Each row, then roughly how far along a hidden order it lies, from 0 to 10:
In the rows, 100 means zero.
[160  97  95  74  92 110  98 103 127 123 114 102 116 120  98  96  77  81
  93 144  80  73  87  94 105  86 129 119 140 102 113  62 117 129 112]
4
[127 116  75  60 138  95  92 109  85 129  89  92 120  81 133  71  98 118
 106 102 125  93  85 112  89  85 121  97 116 110  98 118 113  91 109]
5
[ 98 102 101  96 107 109 100 100  95 108  99  99 110  97 103  93  88 102
  99  91 106  95 104 105 106  98 106 101 100  95  91  98 100  97 104]
4
[ 92  99 113 120 109  96  97  84  96 102  96 103  84  94 103  85 108  86
  93 103  85 119 103 110 105 101  80  82  98 100 102  88 113 119 133]
2
[103 101 114  27 126 109 102 128 105 161  53 107 163  51 173  66 131  98
  70 115 144  90  51 120  75 101 135 135 131 135 101  76 103 118 130]
7
[ 93  97 113 127 120  80  82 109 101 111  73 106 102  90 115  98 101 107
  95  94 113  96  93  99 119 112  98  65 105 100  95  85 112 109 116]
3
[176  72  89  46 120  74  80 110  73 125  83  91 106  76 123  69 125  93
  98 103 123 141  92 116  78  97 122 121  83  94 104 107 108  90  73]
6
[119 138 104 118 109 138 103 151 106 117 123 104 103  82 107 140  79 115
  89 119  93 105 115  85  81  92 100 108 110  86  70  88  84  99 124]
3
[114 119  80  91  61  87  87 120  87 125 130  94  88  97 113  85 102 108
  86 116  92 127 109  90  38  94  87 115  95 110 100 118 102  77 101]
4
[129 108 126  84  99 100  90  82 110 107 102  98 101  87  90  89  65 131
 111 105  80  84  93  95  97  80 142  98 110 118 113  66 120 107 119]
4
[110 121  78 128 123  96 124 150  71 115 110 109  91 120 123 140 129 116
 117 140 117  79  80 105  95 103 102 141 145 112 114 120 106 157  89]
8
[113 110 104  91  60 128 102  87 116 111 104 120 187  97 118  70  53 116
  79  52 131  85  88 102 112  91 109  79 140  97  71  66  66 120 143]
10
[110 103 137 103  67  98  57  98 139 118  52  99  76 102 102 104 120  86
 119 107 141  89  67  89  86 146 110  67  77  96 117 107 139  80 124]
5
[162  90 107 109  72  65 110  98 116 101 103 121  91 110 110  99  71 123
 103 113  82 104  94 108 113 109 116 108 120  98 113  95  95 105  85]
6
[112 102 123  66  78  83 132  51 140 141  61 107 146 122  97  83  90  90
  96  77 135 124 104 106  50 115 153  43  95  89 111  48  99  90 152]
3
[114 103 115 106 119 110  88 100  98 122 110 105 127 111 112  78  58 108
 121 105 113 102 101 109  92  83 108  75 105  90  85 117 104  76 115]
4
[138 118  75  94 109 125  90 122  88 100 123  96 135  89 151  70  86 111
 134  94 129  58 112 116 138  67 119  80 119 122  78  62 143  82 116]
0
[162 109 120  94 108  50 100 119 118 113  99  89  99  96 110 135 113 107
  83 122  99  99  91  90  88  88  87 111  92  90 110  86 105 105  80]
3
[110 109 116 137 129 111  95 114 106 120 140 118 143  40 129  92  96  47
  83  54  62 102 123 121 110  90 112  92 114  93  97 103 116 106 148]
6
[115  66 132  80 130  84  80  83  64 165 103  48  84  58  99  93 108  94
  90 117 111  88 104 120  74  77 120 144 113 112 131 136  98  99  90]
8

Part 2:
[ 99 100  94 115  84  81  98 113  98 118  91 107 101 104  97  85 103  62
 101  94  71]
0
[ 98 101  91  96  94  88 102 107  96 104  83  99 101 103  99  96 102  88
 100  89 123]
6
[106 101  93  77  73  91  95 119  96 102  81 125 104 102  84  96 101  94
  87  98  88]
1
[107 100  97  83  79 101  91 115 101 103  90 123 104 100  85  99  98 129
  87 105  85]
2
[ 90  99  85 123 104  88 101  71 103 155  47 122  95  94  91  95 102 128
  93 100  95]
10
[ 98 102  93  71 103  99 105  98  97  90  79 102 101 102  98 111  99 127
 100  91 167]
5
[100 100  92  72 107 109 101  90 103 103  73 114 100  95  94 113  97 155
  91 104 135]
4
[107  99 102  96  83 103  92 114 101 103 106 113 103 100  91 105  97  95
  90 108  42]
1
[ 99 101  90  74  89  90 101 108  95 103  73 108 102 104  90  99 101 113
  93  92 135]
7
[103  98 102 114  97 104  92  96 105 115 103 108  99  97  94  96  99 107
  91 113  52]
1
[104  99  92  82  81  96  94 101 102 119  70 125 102  98  83  97  99 128
  82 107  88]
2
[103 100  99  72 106 114  99  92 104  93  93 112 101  96  96 113  96 150
  92 108 128]
3
[ 98 102  91  57 102  99 107 101  95  91  65 105 102 102  95 113 100 141
  97  88 184]
6
[104 101  96  60  96 107  99 104 100  91  82 114 103  99  87 112  97 146
  88 101 140]
10
[ 99  99  98 105  96  99  98  94 102 112  87 111  99  98  96  98 100 110
  96 105  72]
8
[ 96 100  88 101  81  77  99 105  96 125  61 114 101 104  94  86 104  79
  96  89  84]
0
[104 101  95  62  94 105  97 104 100  97  77 117 103  99  88 110  97 141
  89 101 128]
10
[103  99  96  86  95 107  94  96 104 111  80 121 101  96  86 104  97 134
  87 110  89]
3
[100  98  95 103  93  99  95  89 105 124  73 125  99  96  90  99  98 130
  91 110  75]
2
[104 102 103  54 104 110 105 110  97  68 107  88 103 103 103 115  98 126
 103  94 160]
5
[ 97 102  96  86 101  96 108 104  96  90  91  94 101 103 103 103 101 102
 105  91 143]
5
[ 99  99  98 112  91  96  97  99 102 117  89 111 100 100  96  91 101  95
  96 102  70]
7
[101 101  92  91  79  85  99 118  94 114  81 113 104 105  94  92 102  84
  97  89 106]
1
[ 98 100  95 114  91  89  98  98 100 122  86 112  99  99  96  90 102  92
  96 100  73]
7
[100  99  90 100  86  94  94  94 103 129  63 132 101  96  82  97  99 128
  82 106  72]
3
[ 99 100  97  92 101 101 100  94 102 106  84 113 100  97  94 104  99 123
  95 103 105]
9
[103 101 101  83  93  98 101 114  96  82  79  94 103 105 101 101 101  85
 102  93 124]
6
[ 97 102  89  50 108 101 107  92  97  92  59 111 101  99  90 117  98 160
  95  92 188]
5
[102  99  99 103  90 101  93  98 104 118  84 127 100  97  90  97  99 120
  89 110  60]
2
[101 101  92  88  83  93  98 108  98 108  77 120 102 102  89  97 100 112
  91  97 104]
8
[ 99 101  97  70 112 108 105  90  99  93  84 105 100  97  96 115  98 149
  96 102 157]
4
[103 100  93  73  86  97  96 108  99 107  72 119 103 100  89 100  99 121
  88 100 108]
9
[100 100  90  84  84  89  98 100  99 113  64 123 102 101  84  97 101 120
  91  98 105]
8

New part:
[ 97  87 107  93  89  91 113 102 107  89 106  78  97  95  99  93  94 107
  93  94 121  95  94 122 100 115  75  97 106 112  93  98 100 105 116 118
 102  93  94  98 106  96  95 101  91  91  96  91  96  94 100 108  97  91
  94 107 123  96 102  97 104  84  97 103 108  97 123  95  99]
6
[100 105 146  92 135  91 121 142 103 109  71  63 118  80 108  74 106 117
  88  88  70  77  86 126 109 126  52 114 102 121  75 112  95 100 132 127
 106  80  99  70 122  99  51 105  69  68  85  92  81  68 111 133  93 129
  95 100 193 134 121 115 122  96  83  95 115 116 151  87  99]
10
[103 103 112 100 111 100 106 105 108 101  84 110  89 121 106  96  85 105
 112 105  95  93  84 114 101 103  20 116  82 120  95  74 108  62  97 104
  93 107  85  63 115 101  92 100  99 113  91 120  75 101 117 100 112 116
 106 114 119 103 100 101 110  81 119 107 106 113 114  87  88]
4
[105 109 141 100 144  99 112 150 100 121  61 104 118 101 110  71 107 114
 103  95  63  78  70 113 108 116  16 159  91 109 101  93  99  81 119 120
  99  89  93  67 125 105  48 102  85  80  85 117  61  73 141 136 105 130
 106 104 199 134 121 120 124  95  92  92 119 125 132  81  92]
9
[105 112 139 105 145 102 107 140  97 133  64 103 119 102 114  60 112 113
 116  97  61  77  72 101 109 115  32 145  89 115  74 100  97  80 116 123
  98  88  95  56 126 107  46 100  83  81  84 131  58  72 135 123 107 129
 108 102 190 134 120 123 124 100  79  89 120 121 131  80  94]
9
[108 125 111 125 144 111  99 113  90 155  63 179 111 147 133  80  94 114
 158 136  55  76  93  52 119  92   0 142  64 104  73  32  82  78 101  98
  98 124 114  25 122 113  93  90 131 118  92 159  27  77 121  86 104 159
 103  90 113 124 101 116 106  70 123 106 106 138  86 100  83]
0
[ 85  73 105  73  64  79 129 107 125  43 123  26  84  71  78 106  87  95
  79  77 150 105  92 141  87 120 192  48 112 122 112 130 115 117 116 126
 104  86  81 127 104  84 102 107  71  87  98  60 149 114  93 114  97  74
  89 112 110  75  96  87  93  88  98 107 110  80 141  91 106]
8
[103 106 120  99 113 100 104 112 108 110  83 106 100 112 109  94  90 112
 100 103  94  85  82 110 101 109  62 117  93 122  96  91 103  87 106 112
  97  98  92  67 112 102  82  99  89 100  95 108  71  90 122 106 111 120
 105 106 130 110 105 102 114  89 108 101 107 116 117  90  92]
6
[102 103 115  95 103  94 107 100 107 100  67 102 102 105  99  98  94 109
 102  99  99  97  86 110 102 110  77 113  95 117  93  91 102  98 110 111
  98 100  93  82 108 100  83 100  98  93  95 102  84  95 115 105 105 113
 101 106 126 108 104 104 107  87 104 103 109 106 121  93  95]
6
[103 113  96 118 112 110  91  92  90 139  78 168  99 148 123  97  94 110
 141 124  75  95  98  69 110  84  15 114  75 106  90  48  99  85  86  89
  90 119 102  53 109 108 107  95 132 127  95 138  56  92 120  80 114 141
 109 105  81 108  98 105  98  84 125 112  96 119  81  96  78]
0
[109 122 115 114 130 105 103 109  95 140  62 159 104 140 120  91  91 119
 141 124  59  83  84  71 115  97   0 130  71 120  82  49  91  76  98 106
  93 116  99  38 122 111  91  94 123 117  88 152  29  76 133  94 116 149
 108 103 124 129 103 112 108  77 122 108 107 130 106  92  80]
2
[103 109 134 100 127  96 109 132 102 121  64 100 115 100 111  78 100 117
  93  98  75  77  76 112 107 116  36 144  89 126  83  96 100  88 112 122
 100  89  93  39 122 100  58 103  81  85  85 114  87  79 130 123 106 129
 106 105 178 135 119 113 120  92 106  94 117 123 130  83  92]
8
[108 113 126 104 137 104 105 128  97 124  64 109 116 100 110  76 103 111
 103  99  53  81  76 104 111 109  34 143  97 110  81  98  98  79 108 110
  97  89  96  58 116 104  71 101  90  87  88 116  69  75 134 123 107 129
 109 104 184 129 119 117 119  97  96  90 115 118 125  88  95]
8

New part:
[102 117  94 118  95 103 108 106 101  81 116  97 103 100  83  74  96  98
  98 152  89  95  98  92 106 124  66]
5
[107 120  99  87  96 101 103 106 103 106 116 101 110 100  69  64  92  95
  99 130  97  96  95  90 103 129  51]
3
[ 85 103  75 118 103 105 122 102  97  72 108  89  92 108 101 132 108 107
 101 132  80 115  96  98 108 115  86]
10
[108 121  98  89  90 101 100 104 101  84 106 103 100  97  81  61  97  94
  97 134  98  82 101  94 102 113  79]
3
[ 94 118  93 105  96 105 113 108  99  69 114  95  98 100  90  87 100 101
  98 128  86 103 100  95 106 124  73]
6
[ 94 113  90 113  93 107 117 106  97  39  99  92  85  98 109  94 105 102
  97 123  85  91 105  99 107 115  83]
6
[ 94 114  90 115  98 110 122 109  97  53 109 103  88 101 108 102 103 106
  96 117  82 100 102 101 109 123  87]
7
[101 113  97  96 101  98 104  99 102 113 109 101 109 105  71 106 102  98
 100 123 101  93  92  99  99 113  82]
4
[ 96 111  91 108  96 103 114 104  99  79 108  99  98 103  89 105 103 103
  99 124  90  99  97  99 104 118  78]
6
[ 98 115  92 104 100 101 108 101 100  92 110  98 105 105  80 109 104 102
  99 127  93 100  93  98 101 115  82]
5
[126 128 124  69  94  99  86 107 105 137 115 117 117  93  64  38  87  89
  95  79 115  79  97 100  94 109  90]
0
[ 98 115  94 101 102 103 111 104 101 101 119  93 110 104  74 100  97 101
 100 129  90 107  92  95 104 124  78]
6
[ 96 121  89 102  86 107 112 110  98  31 106  80  86  91 113  49  95  95
  97 156  78  88 111  87 112 125  48]
5
[100 113  95 105 100 103 110 104 100  79 107 103  99 103  88  98 104 102
  98 108  93  85  98 102 102 112  88]
5
[ 96 113  90 107  98 103 112 103  99  77 107  95  98 104  91 105 103 102
  99 119  86  99  96  98 104 118  77]
6
[112 122 101  83  86  97  94 102 102  72  91  98  94  93  91  47  99  89
  97 101 106  65 105  96  99 110  86]
1
[ 91 108  84 115 101 108 121 107  98  71 114  96  94 104  96 110 100 105
  99 145  78 114  97  94 109 131  78]
8
[111 118 103  83  89  98  95 102 102  82  95 105  95  95  88  54 100  93
  95  90 108  50 103 100  97  97  91]
1
[104 119  93  96  93 102 106 103 101  78 102 102  95  98  91  77 101  98
  97 112  97  81 101  98 102 109  83]
3
[ 85 100  74 119 106 111 123 106  96  70 119 101  89 108 103 126 105 109
 100 130  77 128  96 100 113 131  88]
10
[ 98 110  91 106  99 102 111 102 100  77 110  96 101 104  83 111 103 103
  99 123  89 100  96  98 105 115  80]
6
[104 118  96  93  95 101 103 103 102  87 108  98 102  99  77  77  99  96
  98 116  98  87  98  94 102 110  78]
3
[108 122 100  90  86 102 101 106 101  73 102 100  94  94  90  52  97  93
  97 115  99  79 105  94 102 110  80]
2
[ 99 118  92 100  93 102 109 104 100  65  96  96  94  99  97  87 103 100
  98 117  93  86 102  98 104 114  85]
4
[101 113  90  99  91  97 104 102 100  65  92  90  94  99  96  84 107  97
  98 112  93  79 103  98 102  99  87]
4
[ 94 111  92 113 103 106 119 104  99  69 108 103  96 105  92 113 105 106
  98 113  86  98  98 103 104 119  91]
7
[103 120  95  95  89 103 106 108 100  59 107  94  94  96  96  57  96  97
  97 131  91  85 104  92 106 122  62]
4
[ 98 120  94 101  89 105 111 110  99  46 100  94  88  94 106  60  98  97
  96 132  85  85 107  93 108 120  67]
4
[102 120  96  97  94 100 105 103 101  75 101  97  97  99  91  79 103  97
  98 115  99  83 101  98 101 108  84]
4
[ 91 108  80 118 100 107 123 107  96  49 110  93  87 104 109 118 105 107
  99 132  77 111 101 101 110 127  82]
9
[100 118  91  98  88 101 101 104  99  53  96  88  90  96 104  65 103  95
  98 125  93  76 104  95 105 110  74]
4
[112 118  97  82  90  95  91  98 102 100  95  97 102  96  80  62 101  91
  99 102 110  69 100  96  97  99  87]
1
[110 121  98  82  95  98  96 102 103 106 107 104 108  99  72  70  97  93
  99 106 107  82  97  97  98 108  83]
2
[ 95 116  90 109  93 104 117 105  98  44  99  88  89  99 107  85 104 100
  98 129  88  87 104  97 107 117  83]
6
[ 92 116  80 107  85  97 112  99  98  26  90  66  85  96 109  72 106  97
 100 159  85  75 108  88 106 112  56]
5
[111 128 102  83  90  99  96 103 101  83  98 104  97  95  89  53  99  93
  97 100 106  70 104  97  99 103  85]
1
[ 92 109  87 113 105 108 119 108  98  88 121 105  99 106  89 121 101 108
  99 117  81 119  95 100 107 128  82]
9
[102 120  94  98  94 106 106 108 100  74 118  93 100  98  81  60  93  97
  98 142  84  99 101  89 106 130  53]
5
